Below are the code and all the weights of a small trained network. Each question names an input and a class and asks about switching units off, where a switched-off unit gives its printed mean instead of its output.

import numpy as np


def w(rows, s, z=0):
    codes = np.array(rows[::2]) - 128.0
    scale = np.full(codes.shape[1], s)
    scale[-1] = z or s
    return codes * scale


def norm(h):
    return h / np.sqrt((h * h).mean(-1, keepdims=True) + 1e-5)


def f(y):
    return np.maximum(y, 0)


def log_softmax(a):
    a = a - a.max(-1, keepdims=True)
    return a - np.log(np.exp(a).sum(-1, keepdims=True))


def net(x, mask):
    res = np.array(x, float).reshape(1, 2) / 4 @ E
    u = 0
    for l in range(3):
        y = f(norm(res) @ A[l][:, :-1].T + A[l][:, -1])
        res = res + np.where(mask[u : u + 9], y, B[l][:, -1]) @ B[l][:, :-1]
        u += 9
    return log_softmax(norm(res)[-1] @ U[:, :-1].T + U[:, -1])


A, B = {}, {}
E = w([
[136,215,168,191,146,254],'x0',
[191,163,84,222,196,141],'x1',
],0.0054)
A[0] = w([
[90,142,214,92,61,110,69],'0.n0',
[83,126,181,81,42,152,111],'0.n1',
[79,220,226,70,46,202,6],'0.n2',
[114,109,132,127,253,148,81],'0.n3',
[104,151,40,56,92,78,64],'0.n4',
[135,65,114,209,96,148,80],'0.n5',
[153,100,41,137,145,97,107],'0.n6',
[123,88,196,124,26,142,73],'0.n7',
[156,175,101,185,106,184,84],'0.n8',
],0.0064,0.0022)
B[0] = w([
[71,164,173,114,173,253,202],'0.n0',
[82,116,60,63,165,140,221],'0.n1',
[85,178,74,34,206,241,253],'0.n2',
[51,94,140,108,83,184,170],'0.n3',
[150,18,172,221,110,179,190],'0.n4',
[107,94,135,98,178,126,151],'0.n5',
[167,200,62,90,93,56,189],'0.n6',
[106,127,113,107,156,157,190],'0.n7',
[119,98,199,180,20,112,230],'0.n8',
],0.0065,0.0051)
A[1] = w([
[89,173,252,149,89,204,111],'1.n0',
[111,66,153,169,121,185,152],'1.n1',
[49,51,150,169,114,209,111],'1.n2',
[191,163,21,168,80,107,81],'1.n3',
[188,211,179,230,144,222,119],'1.n4',
[173,148,248,146,83,138,124],'1.n5',
[181,201,75,138,180,43,112],'1.n6',
[203,254,145,56,179,154,121],'1.n7',
[46,69,165,48,152,144,254],'1.n8',
],0.0053,0.0025)
B[1] = w([
[137,143,123,128,152,146,241],'1.n0',
[135,106,136,127,125,98,200],'1.n1',
[150,123,140,118,109,115,231],'1.n2',
[142,140,98,131,74,123,182],'1.n3',
[126,133,163,105,158,112,254],'1.n4',
[140,151,120,93,140,131,178],'1.n5',
[114,97,123,118,87,141,170],'1.n6',
[132,9,123,169,122,115,177],'1.n7',
[106,136,132,195,142,99,252],'1.n8',
],0.014,0.0052)
A[2] = w([
[228,117,55,80,132,108,169],'2.n0',
[178,133,144,136,190,242,185],'2.n1',
[243,163,139,172,153,194,12],'2.n2',
[163,105,32,169,45,114,197],'2.n3',
[254,96,95,111,57,140,2],'2.n4',
[78,53,183,128,223,176,142],'2.n5',
[72,166,171,61,192,191,250],'2.n6',
[145,134,33,149,174,62,20],'2.n7',
[162,136,166,150,201,165,130],'2.n8',
],0.0066,0.00099)
B[2] = w([
[141,228,75,63,15,142,168],'2.n0',
[164,40,87,11,99,34,240],'2.n1',
[223,66,201,72,101,109,185],'2.n2',
[145,153,139,164,103,255,208],'2.n3',
[208,152,26,117,81,186,182],'2.n4',
[202,144,107,189,82,110,255],'2.n5',
[155,236,137,87,140,140,255],'2.n6',
[77,195,169,100,173,185,153],'2.n7',
[110,83,223,161,145,47,207],'2.n8',
],0.0058,0.0066)
U = w([
[83,165,155,190,198,128,83],'0',
[74,150,105,43,226,204,170],'1',
[201,183,41,132,19,165,171],'2',
[138,187,80,152,158,45,2],'3',
[127,190,114,149,132,71,15],'4',
[248,134,247,84,166,61,157],'5',
[77,49,142,205,121,36,192],'6',
],0.012,0.0078)

Each question gives the input, the list of numbers given to net, and the class t.
The units are the neurons (one row each of A and B). Each row of codes is followed by its name. A weight is (code - 128) times the scale printed after its matrix; where a second scale follows, it is the last column's (A, B and U).
mask holds one flag per neuron, layer by layer. A switched-off neuron (its flag False) gives its mean, the last column of its row in B, instead of its output. The means were averaged over made-up inputs and are rounded, as every weight is.
A unit's drop is (log p(t) with every unit on - log p(t) with that unit switched off) / (log p(t) with every unit on - log p(t) with every unit switched off).
The circuit of an input: a set's keep is (log p(t) with only the set's units on - log p(t) with every unit switched off) / (log p(t) with every unit on - log p(t) with every unit switched off). Starting from the 12 units with the biggest drops (on a tie, the unit counted first), units are removed one at a time, each time the one whose removal leaves the highest keep (on an exact tie, the one counted first), for as long as the keep stays at least 0.8.
circuit, biggest first: the units of the circuit, biggest drop first
k most important neurons: the k neurons with the biggest drops, biggest first
k most important neurons of layer l: the k neurons of layer l with the biggest drops, biggest first
drop of u: that unit's drop, to one decimal
input [4,-2], class 1: circuit, biggest first => 0.n2
input [-3,-6], class 6: 2 most important neurons => 1.n8, 0.n4
input [-3,-8], class 0: 2 most important neurons => 1.n8, 0.n0
input [-3,-7], class 6: 3 most important neurons => 1.n8, 0.n4, 0.n2
input [5,-2], class 5: 3 most important neurons of layer 0 => 0.n8, 0.n3, 0.n6
input [-6,-1], class 6: 2 most important neurons => 0.n4, 1.n3
input [8,-3], class 5: 2 most important neurons of layer 2 => 2.n5, 2.n1
input [1,7], class 5: 3 most important neurons => 1.n4, 0.n1, 0.n3
input [-1,-3], class 0: 2 most important neurons of layer 0 => 0.n1, 0.n0
input [-7,0], class 2: 2 most important neurons => 0.n6, 0.n0
input [3,-1], class 5: 2 most important neurons of layer 0 => 0.n8, 0.n6
input [8,-4], class 1: drop of 0.n2 => 4.4
input [-2,-4], class 6: 3 most important neurons => 1.n8, 0.n4, 0.n2
input [7,-6], class 1: drop of 0.n2 => 0.2
input [0,-1], class 1: drop of 0.n1 => 0.1
input [5,-3], class 1: most important neuron => 0.n2
